Below are the code and all the weights of a small trained network. Each question names an input and a class and asks about switching units off, where a switched-off unit gives its printed mean instead of its output.

import numpy as np


def w(rows, s, z=0):
    codes = np.array(rows[::2]) - 128.0
    scale = np.full(codes.shape[1], s)
    scale[-1] = z or s
    return codes * scale


def f(y):
    return y / 2 * (1 + np.tanh(0.7978845608 * (y + 0.044715 * y**3)))


def log_softmax(a):
    a = a - a.max(-1, keepdims=True)
    return a - np.log(np.exp(a).sum(-1, keepdims=True))


def net(x, mask):
    res = np.array(x, float).reshape(1, 3) / 4 @ E
    y = f(res @ A[0][:, :-1].T + A[0][:, -1])
    res = res + np.where(mask, y, B[0][:, -1]) @ B[0][:, :-1]
    return log_softmax(res[-1] @ U[:, :-1].T + U[:, -1])


A, B = {}, {}
E = w([
[105,79,238,19,243,237,144,143,179,128],'x0',
[45,41,86,71,72,95,94,190,164,87],'x1',
[218,166,83,8,243,23,195,132,127,116],'x2',
],0.011)
A[0] = w([
[66,89,63,99,85,82,134,140,114,88,181],'N0',
[186,136,89,89,128,137,178,149,111,101,31],'N1',
[155,106,118,118,163,91,174,146,102,144,30],'N2',
[90,102,73,90,119,106,91,163,159,77,60],'N3',
[96,149,116,143,97,161,107,158,135,169,244],'N4',
[83,92,106,102,118,122,123,159,166,51,112],'N5',
[120,108,180,46,177,140,192,193,132,142,246],'N6',
[134,177,83,119,77,103,117,153,105,131,53],'N7',
[172,168,138,161,168,166,134,40,86,155,73],'N8',
[96,100,161,174,114,206,87,127,145,156,189],'N9',
[99,77,131,177,100,152,145,113,137,99,61],'N10',
[95,109,180,132,169,187,119,175,172,78,238],'N11',
[122,155,188,33,117,174,108,145,148,153,73],'N12',
[126,159,96,204,129,116,79,141,80,107,250],'N13',
[106,111,109,159,120,192,106,121,107,119,51],'N14',
[110,90,119,63,149,176,159,139,155,111,121],'N15',
[91,97,73,92,139,132,77,173,132,100,34],'N16',
[140,124,121,66,121,65,150,145,130,121,43],'N17',
[114,104,143,192,118,162,124,171,91,109,27],'N18',
[159,124,117,81,128,99,155,142,194,120,223],'N19',
[132,94,152,115,156,162,140,179,164,138,38],'N20',
[171,112,147,83,136,98,171,68,138,149,78],'N21',
[170,140,151,180,115,110,183,82,116,186,65],'N22',
[132,133,96,164,66,32,155,133,128,116,79],'N23',
[109,155,43,146,69,105,118,140,131,125,223],'N24',
[87,83,170,157,84,132,102,122,138,119,250],'N25',
[151,134,91,69,193,131,132,94,158,113,253],'N26',
[118,111,168,112,167,154,136,91,141,102,21],'N27',
[131,116,135,119,162,3,165,156,135,78,254],'N28',
[127,113,152,91,127,64,197,127,130,117,41],'N29',
[179,118,92,119,126,26,181,116,75,127,248],'N30',
[150,108,104,170,110,70,126,152,84,83,28],'N31',
],0.012,0.0061)
B[0] = w([
[186,193,58,219,76,156,184,99,183,109,207],'N0',
[83,98,43,121,136,170,109,84,2,190,160],'N1',
[69,102,61,67,111,181,109,105,38,216,158],'N2',
[189,137,43,145,55,239,202,63,85,128,180],'N3',
[130,90,202,179,165,97,79,162,101,96,186],'N4',
[202,174,81,182,79,200,169,52,100,124,186],'N5',
[110,169,128,171,132,57,153,102,166,25,250],'N6',
[78,177,77,65,160,88,49,77,117,82,161],'N7',
[175,176,37,191,25,227,200,26,120,88,174],'N8',
[111,101,122,211,170,109,116,118,80,109,225],'N9',
[141,75,136,133,177,142,72,131,21,173,172],'N10',
[166,187,111,156,199,73,104,144,197,62,227],'N11',
[129,173,45,73,199,55,105,101,149,104,192],'N12',
[128,91,120,181,198,73,128,139,185,66,195],'N13',
[107,96,52,97,127,130,45,94,48,124,167],'N14',
[104,146,91,105,179,74,100,60,164,55,198],'N15',
[209,187,33,131,49,156,164,93,53,148,167],'N16',
[88,95,109,133,155,166,10,110,31,123,173],'N17',
[76,107,55,72,175,164,41,129,22,188,165],'N18',
[119,95,253,183,106,120,117,145,47,153,194],'N19',
[51,174,59,18,150,102,112,75,111,152,169],'N20',
[133,133,97,196,119,145,52,85,87,144,168],'N21',
[192,174,37,116,115,141,155,63,132,103,157],'N22',
[62,158,77,69,196,74,104,75,182,69,191],'N23',
[131,165,119,151,190,49,97,118,170,116,208],'N24',
[143,87,181,198,142,118,45,184,101,46,213],'N25',
[141,92,198,209,143,92,61,152,104,97,219],'N26',
[94,165,18,53,114,139,108,73,94,97,164],'N27',
[133,73,183,203,168,112,99,178,90,107,219],'N28',
[114,98,78,92,123,203,107,137,29,175,164],'N29',
[125,104,176,181,144,84,91,137,161,82,218],'N30',
[73,242,37,35,191,127,99,58,119,117,161],'N31',
],0.008,0.021)
U = w([
[79,186,82,61,240,65,83,125,190,101,75],'0',
[87,71,142,154,199,151,46,160,32,134,36],'1',
[254,201,62,172,129,195,165,84,126,113,120],'2',
[184,110,217,222,211,65,121,186,228,88,219],'3',
[95,50,135,52,76,198,230,174,155,210,2],'4',
[101,92,156,43,119,218,184,229,155,211,2],'5',
[58,79,154,60,50,217,213,166,132,198,2],'6',
[25,85,156,49,83,199,171,167,170,223,2],'7',
],0.0099,0.0062)

Each question gives the input, the list of numbers given to net, and the class t.
The units are the neurons (one row each of A and B). Each row of codes is followed by its name. A weight is (code - 128) times the scale printed after its matrix; where a second scale follows, it is the last column's (A, B and U).
mask holds one flag per neuron, in row order. A switched-off neuron (its flag False) gives its mean, the last column of its row in B, instead of its output. The means were averaged over made-up inputs and are rounded, as every weight is.
A unit's drop is (log p(t) with every unit on - log p(t) with that unit switched off) / (log p(t) with every unit on - log p(t) with every unit switched off).
unit that matters most: the unit with the biggest drop
k most important neurons: the k neurons with the biggest drops, biggest first
drop when u is switched off: that unit's drop, to one decimal
input [-6,5,-6], class 0: unit that matters most	N23
input [5,-8,8], class 1: 2 most important neurons	(N26, N0)
input [-3,8,8], class 1: 2 most important neurons	(N28, N17)
input [1,-5,4], class 2: 4 most important neurons	(N8, N25, N22, N4)
input [-7,7,-2], class 0: 4 most important neurons	(N23, N24, N7, N31)
input [-4,5,2], class 2: 2 most important neurons	(N0, N3)
input [-1,-6,-5], class 2: 4 most important neurons	(N8, N22, N28, N26)
input [-1,8,7], class 2: 2 most important neurons	(N0, N3)
input [6,3,7], class 1: 2 most important neurons	(N19, N26)
input [-2,-1,4], class 1: 2 most important neurons	(N11, N6)
input [-3,5,4], class 2: 2 most important neurons	(N0, N3)
input [-6,-3,-6], class 0: 2 most important neurons	(N23, N24)
input [6,-6,-3], class 0: drop when N0 is switched off	0.8
input [2,-5,3], class 2: most important neuron	(N8)
input [1,4,-3], class 2: drop when N5 is switched off	0.1
input [6,7,-5], class 2: drop when N3 is switched off	0.4
input [-1,-1,-3], class 3: drop when N17 is switched off	0.3
